Below is a small trained network, with its code and all its weights. Each question gives an input and a target symbol and asks what happens when units are switched off, that is, made to give their printed mean instead of their output.

import numpy as np


def w(rows, s, z=0):
    codes = np.array(rows[::2]) - 128.0
    scale = np.full(codes.shape[1], s)
    scale[-1] = z or s
    return codes * scale


def f(y):
    return y / 2 * (1 + np.tanh(0.7978845608 * (y + 0.044715 * y**3)))


def softmax(a):
    e = np.exp(a - a.max(-1, keepdims=True))
    return e / e.sum(-1, keepdims=True)


def log_softmax(a):
    a = a - a.max(-1, keepdims=True)
    return a - np.log(np.exp(a).sum(-1, keepdims=True))


def net(x, mask):
    ids = ['αγδεζηθλμξστφω'.index(c) for c in x.split()]
    T = len(ids)
    res = E[ids] + P[:T]
    r = res
    for j in range(3):
        rows = slice(3 * j, 3 * j + 3)
        q, k, v = (r @ M[0][rows].T for M in (Q, K, V))
        z = softmax(np.where(np.tri(T) > 0, q @ k.T / 3**0.5, -1e9)) @ v
        o = O[0][rows]
        res = res + np.where(mask[j], z, o[:, -1]) @ o[:, :-1]
    y = f(res @ A[0][:, :-1].T + A[0][:, -1])
    res = res + np.where(mask[3:11], y, B[0][:, -1]) @ B[0][:, :-1]
    return log_softmax(res[-1] @ U[:, :-1].T + U[:, -1])


Q, K, V, O, A, B = {}, {}, {}, {}, {}, {}
E = w([
[137,72,191,134],'α',
[44,126,141,110],'γ',
[71,189,199,249],'δ',
[149,37,161,193],'ε',
[146,153,140,58],'ζ',
[169,102,97,107],'η',
[178,108,100,104],'θ',
[143,144,122,71],'λ',
[176,113,111,97],'μ',
[117,153,114,88],'ξ',
[97,169,201,52],'σ',
[164,134,122,80],'τ',
[175,90,100,117],'φ',
[179,57,107,150],'ω',
],0.02)
P = w([
[1,60,85,99],'0',
[90,90,133,113],'1',
[133,110,143,119],'2',
[166,126,148,118],'3',
[185,135,153,117],'4',
[208,147,153,117],'5',
[223,159,160,114],'6',
[235,165,159,106],'7',
[245,172,171,104],'8',
],0.0083)
Q[0] = w([
[76,249,31,123],'h1',
[236,95,88,132],'h1',
[165,220,107,80],'h1',
[146,173,34,194],'h2',
[71,140,111,111],'h2',
[218,133,180,152],'h2',
[162,132,84,133],'h3',
[169,95,114,61],'h3',
[70,162,131,110],'h3',
],0.013)
K[0] = w([
[121,238,48,171],'h1',
[254,112,92,88],'h1',
[158,194,143,113],'h1',
[144,71,4,76],'h2',
[121,140,88,90],'h2',
[133,222,109,219],'h2',
[139,96,107,90],'h3',
[100,179,124,203],'h3',
[96,147,83,120],'h3',
],0.01)
V[0] = w([
[188,158,107,33],'h1',
[255,82,131,158],'h1',
[79,208,226,90],'h1',
[80,175,144,154],'h2',
[2,230,172,199],'h2',
[101,162,174,186],'h2',
[97,138,227,242],'h3',
[192,157,177,138],'h3',
[121,137,134,164],'h3',
],0.0071)
O[0] = w([
[135,13,117,149,132],'h1',
[1,131,125,105,251],'h1',
[156,89,131,197,197],'h1',
[90,142,106,174,122],'h2',
[61,166,86,156,143],'h2',
[46,164,104,148,208],'h2',
[197,236,111,183,249],'h3',
[169,151,135,150,157],'h3',
[121,150,131,139,99],'h3',
],0.0074,0.0024)
A[0] = w([
[39,79,23,158,99],'n1',
[194,128,209,98,193],'n2',
[114,174,181,217,185],'n3',
[180,167,51,107,254],'n4',
[213,86,77,248,179],'n5',
[95,218,151,54,199],'n6',
[54,31,127,242,131],'n7',
[40,100,176,179,205],'n8',
],0.011,0.0066)
B[0] = w([
[166,154,5,177,140],'n1',
[194,148,83,127,254],'n2',
[239,240,150,167,202],'n3',
[114,37,238,149,160],'n4',
[37,8,105,34,143],'n5',
[1,9,160,55,177],'n6',
[77,45,136,40,153],'n7',
[154,91,120,44,186],'n8',
],0.0086,0.012)
U = w([
[99,188,110,96,87],'α',
[125,125,170,172,50],'γ',
[255,175,144,180,207],'δ',
[135,157,75,81,2],'ε',
[110,127,155,190,100],'ζ',
[123,121,123,162,39],'η',
[114,116,119,176,77],'θ',
[118,110,146,166,50],'λ',
[125,125,111,186,81],'μ',
[53,6,187,27,195],'ξ',
[82,148,179,126,55],'σ',
[119,133,131,183,94],'τ',
[131,118,106,169,45],'φ',
[127,122,94,139,31],'ω',
],0.0093,0.0081)

Each question gives the input, a string of symbols that net reads in full, and the target symbol t.
The units are the heads (3 rows each of Q, K, V and O) and the neurons (one row each of A and B). Each row of codes is followed by its name. A weight is (code - 128) times the scale printed after its matrix; where a second scale follows, it is the last column's (O, A, B and U).
mask holds one flag per unit, heads first, then neurons. A switched-off unit (its flag False) gives its mean, the last column of its rows in O or B, instead of its output. The means were averaged over made-up inputs and are rounded, as every weight is.
A unit's drop is (log p(t) with every unit on - log p(t) with that unit switched off) / (log p(t) with every unit on - log p(t) with every unit switched off).
The circuit of an input: a set's keep is (log p(t) with only the set's units on - log p(t) with every unit switched off) / (log p(t) with every unit on - log p(t) with every unit switched off). Starting from all 11 units, units are removed one at a time, each time the one whose removal leaves the highest keep (on an exact tie, the one counted first), for as long as the keep stays at least 0.8.
units of the circuit, in order: the units of the circuit, biggest drop first
top k neurons: the k neurons with the biggest drops, biggest first
heads that matter: for each layer, one digit per head in row order, 1 if its drop is at least 0.15 and else 0, layers parted by /
drop of u: that unit's drop, to one decimal
input ε ε ε, target δ: units of the circuit, in order -> h3, n3
input ε ω ε, target δ: units of the circuit, in order -> n6
input σ η α ω α γ α ε θ, target ξ: top 2 neurons -> n3, n4
input δ φ ε, target ε: top 3 neurons -> n1, n3, n8
input α γ α ε α μ α γ, target δ: heads that matter -> 110
input α λ α ζ ε τ α ω, target ξ: top 3 neurons -> n3, n5, n4
input ε α α ε ξ, target ξ: top 2 neurons -> n3, n4
input δ ε α η σ σ, target σ: top 4 neurons -> n6, n3, n2, n4
input ζ α α α σ σ ε τ, target ξ: heads that matter -> 000
input τ τ α ε α ζ, target ξ: top 2 neurons -> n3, n4
input ε ζ σ σ σ θ τ, target ξ: top 3 neurons -> n3, n4, n1
input ζ ω δ α, target α: top 3 neurons -> n3, n6, n7
input ζ θ α ξ, target ξ: top 3 neurons -> n3, n1, n4
input σ σ α α α σ, target δ: top neuron -> n2
input σ δ σ ζ α α σ ε, target ε: top 3 neurons -> n1, n3, n7
input α α η, target ξ: top 2 neurons -> n3, n4
input σ ε ε α μ λ, target ξ: top 2 neurons -> n3, n4
input γ α θ ω σ α γ, target δ: drop of n7 -> 0.2
input ε θ ζ μ, target ξ: drop of h3 -> -0.2
input θ α σ α φ ε λ, target ξ: drop of n3 -> 0.8
